Each row is followed by its class.
[  1   1  -1   2  -4   5   1   6   3   1  -1  -1  -1   0   0   2  -2   4
  -1   3  -5   9   1  -4  -1  -1  12 -10   4   2   0   3  -1  -5   0   1
  -2   1   1  -1  -5  -4   4   2   2  14  -2   6  -3  -7 -11   0   0  -1
   0  -1  11  -1 -13  -2  -3   0   0  -1   0   1 -20   0  -1   3   0  -1
   2   3  -1  -3   6   1   3   4  -1   1  -2   4   0   2   3  -1   9   7
  13  -4   4   4   0  -1  -3  -2   0  -5  -3   3   2   6  -2  -2  -5   1
   3  -3  -2   2  -3   2   5  -1   7   0  -3  -2   0  -1   1   5  14  -1
  -8  -4   0   3   8  -3   0  11   0   1   0   1   0 -12  -1   0  -9  -1
  -4   1   0  -1   0  -9]
W
[ -6  -1   2   4   3  -1   7 -11   1   0  -2   4  -3  -3   2   1   9   3
   5   0  11  -3   0  -1   3  -1  -3  -4   1  -1   0   4   1   4   0  -1
   1   1   3   0   2   0  -1  -2  -4   1  -5  -2  -2   9   3  -4   4   3
  -5   2   2  -1   4   2  -3  -3   1  -1   0   2  11  -1  -1   1  -2  -2
   1  -2   3  -1  -1   0   4   3  -2   3   2  -2  -4  -2  -2  -2  -7   0
   2  -2   2  -1   1   2  -1 -11   0   3   0  -9  -2   1  -2   2   0   1
   1   6   1  -2  12  -9  -5   2  -1  -2   2   2   1   2   1  -1   4   1
   2  -1   2  -2   9   0  -1  -2  -8   0  -1   0   1  -2   2   1   0   2
   2  -1   0  -4  -1   3]
G
[ -1   0  -5   3  -2   4   7   1   5   0  -4   1  -2   5  -1   1 -16   1
   4   2   1  -3   0   0   6   0  -3  30   3 -14  -1   1   1   1   0  -2
  -2  -5   2   0   5  -3   2   4  -2   3   9  -1  -2   4  -3   6  -7  -2
   2  -2  22   0  20   1   1   1  -3  -6  -1  -2  -5  -1   0   1  10   0
   2   8   4   0   2  -1  -7   3  -2   0  -6  -1   1   0  -6   8  12   5
  -6  -2   0   2   5  -1   1  -2   4   2   8 -10   1  -1   0  -5  -3  -2
   1  -2   4  -2   0   2   1   7  -1   1  -2 -29  -2  -3   0   0  -5   0
  -2  -4  -2  -3   6   0   1  -3   5  -1   1   0  -3  11  -3  -1  -6   0
   2  -5  -1   1  -3  -9]
U
[ -2  -4   2   2  -8   0   0  -3   3   0  -2   1   1   2   6   0  -3   0
  -1   2   4  -1  -3   1  -2   1  -2   2  -1  -1  -1   0  -8   0   1  -2
   2   1   0   2   1  -1  -3  -2  -1   1   4   5   2  -5   1   5  -8  -2
   5   0   6   1  15  -5   5  -3   2  -2   0   3   5   6   4  -1   5   1
   2   4   4   5  -1   5 -12   1   0  -3  -2   3   2  -1   2   0  -1   5
  -7   1  -4   0   2   2   1  -1   0   3   5   8   5  -1  -2   1   4  -7
   0  -1   4  -2   3   0   0  -1  -4  -1  -1  -1  -2   1  -4   0  -2   1
  -1   0 -10  -3  -3   4   0  -7   4   3  -2  -2  -6   3   0   2   3   4
  -6  -2  -2   2  -2  -8]
U
[  9  -1  -1  -6  -3   1   3   6   3  -3  -7  -3  -4   5  -1   0 -18  -4
   0   2  -1  -8   0   1   4  -3  -5  35   7  -2   2   1  -1  -4   0  -3
  -2   0   0   2   4  -1   1   3  -4   4   9   0  -1   2  -2  11  -8  -2
   3   3   3   0  13   0  -2   2   1  -2  -1  -3   1   2   4  -3  15  -5
  -1   2  11   1   4   3 -20   3  -1   3  -6  -1   3  -5  -6  -1  12  -3
  -4   3   1  -2   3  -1   1  -1   3   1  -4 -18   1   2   0   2   2   6
   2  -3  -2   2  -4   0   4   1  -1   2   1   1  -2   0  -1   1  -7   2
   0  -7  -6  -1  -8   2   0   0   5   3   0  -3  -1   7  -2   3  -1   5
   4   3   5   7  -1 -11]
U
[  0   3   2   4   0  -1  -1 -17   7   3  -6   1   4  -8  -2  -6  24  -2
  -3  -5   3  -3  -1   0   4   0  10  -8  -1  -2   1  -3   1   0  -3  -3
   2   3   2  -2   5   2  -5  -2  -4  -1  -4  -3  -1  17  -3  -3   5   4
  -5  17   8  -1  -1   3   2  -2   1  -1  -3   1   9   1   3   4  -2  -1
  -1  -5   9   1  -4  10 -16   3   5   2  -3   0  -2  -1   2  -3 -11  -3
   0   2   1  -5   2  -1  -3   5  -1  -3   8 -17   4   6   0  10   5   3
  -2   0  11  -3   3  -3  -7   6   6  -4   1  -8   2   5   3   0   0   3
   3   3  -2  -2  10   4   7  -4   7   7  -2  10   0   5   6  -1   1   1
   4   1  -2  -3  -3  -9]
G
[  8  -1  -3 -38  -4   3   6   2   6  -6 -13  -1   4  -2   3   7   4  -3
   1   0  -2   0   0   0   3  -3  15   9   8   5   2   2  -3  -5  -5  -5
  -2  -4  -2   2   0  -2   2  -1  -5  -4   7  -6  -3   9   1  -5   3   4
   1   8  -5  -3  -9   0 -10   5  -2   3   0   8 -16  -4   0   7   7  -1
  -5   0   3   0  -1  -2 -15   5   1   0   1   0   0   2  -5  -4   5  -1
   0  -3  -2  -2   1   1  -2   3   1   2   2 -30  -1   8   7   7  -6  11
 -11  -8   5   1  -4  -4   8  -3   5  -1  -1  -4  13  -2   2   1  13   0
  -2   1   1  38  -1  -6   3   8   4   2  -1   4   6  -3   6   2   0  -1
   6  -5  -5  -4   1   1]
G
[ -3   0   3   0   2 -10  -1 -14   4  -6  -5  -5   4 -10  -2   5  30   0
   3  -3   1 -11   2   0   2  -1   1 -13  -6  -3   1  -1   1   0   0  -5
   2   3   4  -2   9   1  -1  -5   0  -4  -2  -4   0  19   8  -8  12   5
  -8   4 -17  -4  -8  12  -6  -1   2  -1   1   1  14   1  -1   5 -10   4
  -6  -8   7   1  -7   1  -5  -4   2   6   3  -2  -2  -1   2  -7 -11  -6
  -6   3   1  -5   3  -2  -4   6   2   1  -4 -28   2   7  -1   5  -1   5
  -2   2  12  -3   3  -3 -11   2  -3   0   0   5  -2   5  -2  -2  10  -1
   3   6   4  -4   2   7   0  -4   1  -2  -1   1   3   3   6   0   4   6
   6   2   1  -1  -2  14]
G
[ -3   0   3   2   0  -1  -9   2   1   1  -9  -2   2  -3  -1   5   8  -1
   0   1   3   0   1   3   1   1  15  -9  -1  -3  -5   1   2   2  -2  -2
   3  -2  -1  -5   9  -3  -3  -1  -5  -2   4  -5  -2  15   2  -9   5   0
   5  10   7   2   3   3   1   2   2  -1   1  -1 -13  -5  -4   6  -4   4
  -5   2  -6  -3  -1   1  -4   2   2  -4   1   3  -2   3   3  -7  -4  -3
   3   1  -3  -2  -5  -3  -3   2   5   0   3 -12   0  -1  -1   7  -5   1
  -3  -8   2  -6   2  -5   1   2   3   1   0  -1   5   0  -1   2   5   0
  -3   4   3  -1   3  -4   1  -6   7  -1  -3   2  -3   5   0   0   0  -2
   2   2  -5   0   1  -1]
G
[ -2   0  -2   2   9   3  13 -11   5  -7  -9   3   1  -1  -5   7   9   9
  -1  -1  -5 -15   2   3   7  -7 -11  13  -3  -2   3  -3   2   8  -5   9
  -4  -3   4  -4  12   3   1   0  -3   4  11   3   2  15   3  -3  27   0
 -10   7  16  -4   9   2  -1  -6   1  -3  -4   5  17  -1  -4   4  -6   0
   2   3   9   4  -1  -2  -1   0   2  -2   1  -5   1  -2  -1   4   0   5
 -20   0   0   3   7   1  -2   3  -7  -1   8 -30  -5   0  -1   1  -8  -3
   1   4  13  -4   4  -4  -1   4  -8   1   3   5   0   2   1   1  -2  -1
   1  -1  -2  -5  19   4   2  -3   2   2  -6   1   3  15   3  -4  -2   3
  -1   3  -5   0   2   7]
G
[  3  -2  -2  -2  -2   1   4   7  -2   5   0  -4   0   2  -3  -2  -1  -1
   1   1  -3   6  -3  -7   0   1   7   0   8   0   0   1   0   3   1   1
  -2  -2   1  -6  -7  -2   1   2   3  -7 -10   1  -1   2  -2   0   2  -1
  -2   2   4   1 -11  -3  -2   6  -1   2  -1   0  -9  -1  -2  -1  -2  -5
   1  -1   2  -4   3  -2   3   0   0  -1   2   2  -2   1  -3   5   9   0
  19   0  -1   1  -3   0   0   1   0   1   3   2   3   0  -1   2   0   6
   1  -1  -7   6  -1   1   3   2   7  -1  -1   0   0   1   2  -1   3  -6
   0  -5  -1   3   8   2  -3   3  -2   2   3  -1   0  -6  -1   0  -5   1
  -1   1   3  -2  -3 -10]
W
